Below are the code and all the weights of a small trained network. Each question names an input and a class and asks about switching units off, where a switched-off unit gives its printed mean instead of its output.

import numpy as np


def w(rows, s, z=0):
    codes = np.array(rows[::2]) - 128.0
    scale = np.full(codes.shape[1], s)
    scale[-1] = z or s
    return codes * scale


def norm(h):
    return h / np.sqrt((h * h).mean(-1, keepdims=True) + 1e-5)


def f(y):
    return np.maximum(y, 0)


def log_softmax(a):
    a = a - a.max(-1, keepdims=True)
    return a - np.log(np.exp(a).sum(-1, keepdims=True))


def net(x, mask):
    res = np.array(x, float).reshape(1, 4) / 4 @ E
    u = 0
    for l in range(2):
        y = f(norm(res) @ A[l][:, :-1].T + A[l][:, -1])
        res = res + np.where(mask[u : u + 12], y, B[l][:, -1]) @ B[l][:, :-1]
        u += 12
    return log_softmax(norm(res)[-1] @ U[:, :-1].T + U[:, -1])


A, B = {}, {}
E = w([
[254,154,202,84,82,169,85,149,147,150,154],'x0',
[111,106,147,82,54,46,54,166,132,120,154],'x1',
[97,73,172,124,136,198,181,87,223,154,131],'x2',
[123,181,200,224,143,141,148,101,128,162,107],'x3',
],0.0026)
A[0] = w([
[103,142,179,152,102,106,100,123,138,129,135,36],'0.n1',
[186,141,157,92,110,20,104,88,84,156,133,91],'0.n2',
[110,72,104,60,111,67,128,111,161,122,135,140],'0.n3',
[110,172,236,192,139,141,140,132,136,113,116,19],'0.n4',
[134,131,122,125,112,125,137,138,109,138,113,61],'0.n5',
[153,96,71,61,118,141,113,135,144,120,114,111],'0.n6',
[47,125,11,151,145,3,134,126,49,110,127,156],'0.n7',
[238,173,117,123,138,117,121,130,51,122,136,71],'0.n8',
[141,144,43,144,153,132,142,119,65,125,131,142],'0.n9',
[167,199,164,211,168,108,133,109,73,124,137,5],'0.n10',
[88,121,95,98,124,53,104,138,99,110,122,86],'0.n11',
[93,86,125,69,140,83,108,133,190,68,173,138],'0.n12',
],0.0051,0.0013)
B[0] = w([
[180,148,138,162,137,148,165,137,184,142,126,151],'0.n1',
[160,158,154,177,123,135,94,193,153,101,159,184],'0.n2',
[117,155,179,144,110,96,133,95,105,170,44,190],'0.n3',
[156,76,148,196,119,119,121,120,175,154,200,182],'0.n4',
[115,137,116,116,133,119,160,141,109,136,129,132],'0.n5',
[100,92,46,101,118,116,150,146,132,104,134,180],'0.n6',
[84,206,143,138,95,91,48,253,92,78,143,253],'0.n7',
[120,186,163,86,125,173,106,142,77,81,70,202],'0.n8',
[165,170,69,144,164,161,179,121,131,122,136,187],'0.n9',
[104,122,140,91,60,51,107,150,144,153,80,183],'0.n10',
[155,207,136,131,123,89,140,157,162,128,97,188],'0.n11',
[109,144,151,85,86,122,126,97,80,175,94,191],'0.n12',
],0.0063,0.0064)
A[1] = w([
[106,164,227,148,93,110,46,166,71,112,98,43],'1.n1',
[110,147,84,103,102,72,95,187,119,103,133,133],'1.n2',
[4,109,43,221,184,55,159,116,97,126,137,150],'1.n3',
[88,49,156,65,148,85,122,16,57,191,83,4],'1.n4',
[80,71,102,97,121,59,43,178,106,95,134,86],'1.n5',
[135,142,34,101,237,205,109,161,81,3,212,80],'1.n6',
[25,25,105,86,98,90,112,152,154,109,128,129],'1.n7',
[124,113,142,119,121,24,104,95,122,174,138,79],'1.n8',
[154,149,117,137,104,68,93,136,68,118,120,101],'1.n9',
[139,55,150,137,138,100,105,143,162,126,133,114],'1.n10',
[141,126,180,163,174,164,151,57,142,166,163,124],'1.n11',
[174,151,162,35,95,158,109,145,154,131,130,151],'1.n12',
],0.0051,0.0013)
B[1] = w([
[134,167,95,125,121,57,99,192,89,80,128,255],'1.n1',
[178,137,184,128,120,83,122,149,187,117,127,218],'1.n2',
[178,143,110,10,159,182,121,96,56,61,61,174],'1.n3',
[96,47,115,102,110,155,153,125,145,193,144,155],'1.n4',
[171,204,205,198,121,153,104,106,111,163,109,183],'1.n5',
[183,67,136,171,210,179,168,2,134,98,128,171],'1.n6',
[88,168,102,145,104,95,122,141,121,209,175,153],'1.n7',
[134,127,105,128,160,191,108,176,165,79,210,154],'1.n8',
[121,122,178,131,109,139,97,171,144,99,121,197],'1.n9',
[120,123,143,126,117,108,110,82,116,190,149,143],'1.n10',
[152,102,118,176,100,79,88,163,147,118,200,164],'1.n11',
[51,160,71,125,193,118,150,107,62,88,83,188],'1.n12',
],0.0057,0.0074)
U = w([
[174,47,162,232,114,119,142,109,243,194,246,106],'0',
[30,52,73,37,83,137,178,99,128,254,130,1],'1',
[178,89,62,98,238,219,190,39,95,54,107,64],'2',
[132,240,155,117,89,44,67,242,81,81,80,214],'3',
],0.0055,0.0013)

Each question gives the input, the list of numbers given to net, and the class t.
The units are the neurons (one row each of A and B). Each row of codes is followed by its name. A weight is (code - 128) times the scale printed after its matrix; where a second scale follows, it is the last column's (A, B and U).
mask holds one flag per neuron, layer by layer. A switched-off neuron (its flag False) gives its mean, the last column of its row in B, instead of its output. The means were averaged over made-up inputs and are rounded, as every weight is.
A unit's drop is (log p(t) with every unit on - log p(t) with that unit switched off) / (log p(t) with every unit on - log p(t) with every unit switched off).
The circuit of an input: a set's keep is (log p(t) with only the set's units on - log p(t) with every unit switched off) / (log p(t) with every unit on - log p(t) with every unit switched off). Starting from the 12 units with the biggest drops (on a tie, the unit counted first), units are removed one at a time, each time the one whose removal leaves the highest keep (on an exact tie, the one counted first), for as long as the keep stays at least 0.8.
units of the circuit, in order: the units of the circuit, biggest drop first
unit that matters most: the unit with the biggest drop
top k neurons: the k neurons with the biggest drops, biggest first
k most important neurons of layer l: the k neurons of layer l with the biggest drops, biggest first
drop when u is switched off: that unit's drop, to one decimal
input [0,1,-2,8], class 0: units of the circuit, in order : [0.n4; 0.n7]
input [-1,8,7,1], class 1: top 2 neurons : [0.n7; 1.n4]
input [-2,-6,4,-8], class 2: 2 most important neurons of layer 1 : [1.n3; 1.n6]
input [0,3,3,1], class 0: top 2 neurons : [0.n7; 0.n8]
input [-3,-8,0,6], class 2: top 2 neurons : [1.n3; 0.n7]
input [2,-5,4,-4], class 2: units of the circuit, in order : [0.n10; 0.n3; 1.n6]
input [0,-5,2,-8], class 2: top 4 neurons : [0.n10; 0.n6; 0.n9; 1.n3]
input [3,-5,2,8], class 0: units of the circuit, in order : [0.n7; 0.n4]
input [1,-6,-4,-7], class 2: unit that matters most : 1.n6
input [-1,-2,2,-5], class 1: 2 most important neurons of layer 1 : [1.n4; 1.n1]
input [3,2,8,0], class 1: 3 most important neurons of layer 0 : [0.n7; 0.n2; 0.n9]
input [-2,-1,4,2], class 0: top 2 neurons : [0.n7; 1.n11]
input [5,-4,4,-7], class 1: top 2 neurons : [0.n7; 0.n9]
input [-8,-4,8,7], class 2: unit that matters most : 1.n3
input [-5,-7,0,3], class 2: 2 most important neurons of layer 1 : [1.n3; 1.n1]
input [0,6,6,-5], class 1: drop when 0.n5 is switched off : 0.0
input [-1,7,5,-1], class 1: drop when 0.n2 is switched off : 0.1
input [6,5,4,5], class 0: drop when 0.n7 is switched off : 0.3
input [3,-8,1,5], class 0: drop when 0.n7 is switched off : 0.8
